Below are the code and all the weights of a small trained network. Each question names an input and a class and asks about switching units off, where a switched-off unit gives its printed mean instead of its output.

import numpy as np


def w(rows, s, z=0):
    codes = np.array(rows[::2]) - 128.0
    scale = np.full(codes.shape[1], s)
    scale[-1] = z or s
    return codes * scale


def f(y):
    return y / 2 * (1 + np.tanh(0.7978845608 * (y + 0.044715 * y**3)))


def log_softmax(a):
    a = a - a.max(-1, keepdims=True)
    return a - np.log(np.exp(a).sum(-1, keepdims=True))


def net(x, mask):
    res = np.array(x, float).reshape(1, 6) / 4 @ E
    y = f(res @ A[0][:, :-1].T + A[0][:, -1])
    res = res + np.where(mask, y, B[0][:, -1]) @ B[0][:, :-1]
    return log_softmax(res[-1] @ U[:, :-1].T + U[:, -1])


A, B = {}, {}
E = w([
[134,89,145,50,159,157,2,82,170],'x0',
[197,106,12,102,93,115,185,38,95],'x1',
[213,233,118,98,36,156,138,165,204],'x2',
[22,201,88,83,72,208,140,111,66],'x3',
[188,180,228,77,181,130,172,91,63],'x4',
[53,80,145,29,133,67,232,168,201],'x5',
],0.009)
A[0] = w([
[158,166,138,111,83,108,129,158,139,41],'n1',
[201,183,134,127,36,144,99,181,133,130],'n2',
[108,135,182,155,123,139,78,172,122,4],'n3',
[157,141,134,110,53,145,141,154,148,103],'n4',
[116,151,161,195,91,82,162,180,89,47],'n5',
[119,100,134,46,129,150,56,89,158,109],'n6',
[160,116,69,130,108,137,145,102,111,112],'n7',
[50,149,99,108,90,173,91,183,81,87],'n8',
[109,121,176,48,142,117,205,139,158,45],'n9',
[99,178,214,171,148,124,104,207,163,194],'n10',
[171,138,135,173,118,173,97,150,90,42],'n11',
[134,115,108,75,139,127,47,126,154,71],'n12',
[96,174,134,143,184,135,93,164,154,56],'n13',
[107,159,170,78,121,174,148,101,66,84],'n14',
[112,98,136,31,131,107,148,185,174,59],'n15',
[82,40,148,148,187,136,138,90,109,114],'n16',
[141,145,156,75,204,169,121,83,137,97],'n17',
[162,175,93,174,162,121,79,131,101,40],'n18',
[106,117,90,163,119,57,113,113,217,128],'n19',
[156,128,155,181,121,178,108,119,113,22],'n20',
[126,149,132,178,102,115,193,140,118,52],'n21',
[169,154,167,97,66,116,125,138,172,130],'n22',
[85,86,67,161,65,129,62,152,177,106],'n23',
[89,125,149,204,182,134,119,52,93,66],'n24',
[69,138,162,117,75,187,144,113,102,132],'n25',
[138,183,120,174,155,98,201,138,94,167],'n26',
[226,111,8,51,127,84,151,90,71,151],'n27',
[188,139,181,147,122,148,108,108,85,155],'n28',
[173,144,142,89,70,146,114,144,156,55],'n29',
[167,131,163,35,138,151,86,105,129,118],'n30',
[138,165,124,150,137,126,81,108,96,40],'n31',
[90,168,134,93,55,128,112,105,108,73],'n32',
[77,163,108,111,98,172,109,131,103,17],'n33',
[82,160,200,150,130,141,101,181,136,18],'n34',
[97,116,83,112,149,77,132,149,99,99],'n35',
[211,106,169,184,169,48,102,178,174,146],'n36',
[145,159,133,180,97,131,81,121,103,20],'n37',
[65,158,129,120,122,169,136,88,131,5],'n38',
[182,157,214,64,140,101,150,114,68,110],'n39',
[184,187,119,113,107,151,116,159,212,65],'n40',
],0.011,0.0025)
B[0] = w([
[85,119,138,135,164,126,116,129,114,159],'n1',
[94,116,168,119,153,138,110,113,91,209],'n2',
[150,99,94,91,120,140,64,107,123,180],'n3',
[105,130,152,126,152,119,117,114,76,171],'n4',
[150,162,69,130,180,121,136,158,97,177],'n5',
[147,174,78,116,177,94,171,173,114,211],'n6',
[152,108,138,86,123,112,113,134,99,176],'n7',
[188,81,161,147,127,108,139,93,140,206],'n8',
[96,198,114,91,40,85,149,89,183,203],'n9',
[158,93,100,52,98,155,93,133,104,232],'n10',
[95,147,119,111,97,88,147,127,182,174],'n11',
[146,172,111,141,210,110,177,166,135,189],'n12',
[160,119,98,83,111,141,103,154,122,171],'n13',
[165,84,157,176,123,129,133,130,148,182],'n14',
[109,172,132,100,109,75,120,114,157,206],'n15',
[65,118,160,158,161,120,90,96,117,239],'n16',
[146,151,137,142,150,138,155,177,99,183],'n17',
[88,159,134,116,80,90,172,109,159,176],'n18',
[146,130,171,126,83,132,169,118,124,198],'n19',
[89,193,73,107,63,74,178,88,177,165],'n20',
[142,151,92,133,191,95,133,158,132,166],'n21',
[79,98,160,152,153,117,108,106,119,181],'n22',
[135,126,211,153,66,191,223,254,80,223],'n23',
[67,129,154,128,124,104,88,116,96,200],'n24',
[168,83,123,148,146,97,162,100,157,185],'n25',
[138,154,80,147,179,135,155,187,77,187],'n26',
[153,106,109,49,103,170,58,120,110,248],'n27',
[129,144,163,110,87,102,160,141,146,191],'n28',
[90,107,128,144,184,127,82,112,103,171],'n29',
[140,146,109,129,168,136,177,203,126,195],'n30',
[86,159,89,84,117,76,149,137,155,163],'n31',
[150,100,125,156,137,129,132,85,132,170],'n32',
[147,112,144,151,144,130,181,95,187,176],'n33',
[163,131,75,56,123,157,73,120,88,197],'n34',
[86,116,122,90,133,125,97,140,123,167],'n35',
[184,73,120,173,144,118,175,54,168,245],'n36',
[97,158,127,111,91,65,146,122,146,168],'n37',
[137,78,122,136,160,111,174,67,148,164],'n38',
[118,78,221,181,39,204,169,185,93,206],'n39',
[65,90,158,164,181,107,69,108,124,197],'n40',
],0.0092,0.013)
U = w([
[71,204,124,76,55,63,140,87,196,114],'0',
[145,102,203,165,63,183,156,201,103,227],'1',
[19,92,162,145,213,116,52,74,97,92],'2',
[249,65,144,165,165,108,150,21,188,76],'3',
[195,106,77,25,102,164,41,113,97,65],'4',
[167,194,71,132,235,106,153,203,114,136],'5',
[181,142,155,172,100,185,100,120,132,255],'6',
],0.012,0.005)

Each question gives the input, the list of numbers given to net, and the class t.
The units are the neurons (one row each of A and B). Each row of codes is followed by its name. A weight is (code - 128) times the scale printed after its matrix; where a second scale follows, it is the last column's (A, B and U).
mask holds one flag per neuron, in row order. A switched-off neuron (its flag False) gives its mean, the last column of its row in B, instead of its output. The means were averaged over made-up inputs and are rounded, as every weight is.
A unit's drop is (log p(t) with every unit on - log p(t) with that unit switched off) / (log p(t) with every unit on - log p(t) with every unit switched off).
The circuit of an input: a set's keep is (log p(t) with only the set's units on - log p(t) with every unit switched off) / (log p(t) with every unit on - log p(t) with every unit switched off). Starting from the 12 units with the biggest drops (on a tie, the unit counted first), units are removed one at a time, each time the one whose removal leaves the highest keep (on an exact tie, the one counted first), for as long as the keep stays at least 0.8.
circuit, biggest first: the units of the circuit, biggest drop first
unit that matters most: the unit with the biggest drop
top k neurons: the k neurons with the biggest drops, biggest first
drop of u: that unit's drop, to one decimal
input [-7,-6,3,-7,1,-2], class 3: unit that matters most : n36
input [8,-3,-4,1,1,8], class 0: top 3 neurons : n9; n15; n26
input [6,-6,-5,1,-5,-1], class 4: circuit, biggest first : n34; n13
input [-6,-6,0,-3,3,3], class 4: top 2 neurons : n10; n34
input [6,-7,-6,-5,7,7], class 0: top 3 neurons : n9; n15; n23
input [5,-5,-3,-2,-1,4], class 4: circuit, biggest first : n10; n34
input [8,5,1,4,-6,3], class 5: top 2 neurons : n6; n12
input [6,0,7,4,-7,-2], class 1: top 2 neurons : n23; n16
input [-4,-5,-7,1,-7,6], class 1: top 3 neurons : n23; n19; n40
input [-7,-6,8,3,-1,-1], class 2: top 2 neurons : n40; n2
input [0,-7,5,-6,-2,-5], class 4: top 3 neurons : n10; n34; n3
input [-7,-4,8,-1,-6,-5], class 2: top 2 neurons : n40; n2
input [6,4,2,-3,5,5], class 5: top 2 neurons : n30; n6
input [-3,-8,-6,7,-5,3], class 4: circuit, biggest first : n34; n10
input [7,7,8,2,-2,-5], class 2: unit that matters most : n40
input [1,2,-8,-5,7,-4], class 2: top 2 neurons : n16; n23
input [-5,7,1,2,-6,2], class 4: top 2 neurons : n27; n39
input [-5,-6,6,1,1,-5], class 2: top 3 neurons : n40; n2; n27
input [5,1,8,-6,0,-6], class 2: top 3 neurons : n40; n2; n29
input [-3,8,-3,6,4,-1], class 4: circuit, biggest first : n27
input [1,-7,-7,-3,-7,-7], class 0: circuit, biggest first : n20; n18; n37
input [-1,-6,6,-6,-2,1], class 2: top 3 neurons : n40; n22; n2
input [-5,5,0,-4,1,0], class 4: drop of n27 : 1.1
input [-7,1,8,0,-7,-7], class 2: drop of n9 : 0.2
input [8,-3,-7,1,1,-5], class 5: drop of n6 : 0.5
input [-7,0,-4,-7,8,4], class 1: drop of n26 : 0.2
input [-5,3,3,-2,2,-3], class 5: circuit, biggest first : n26
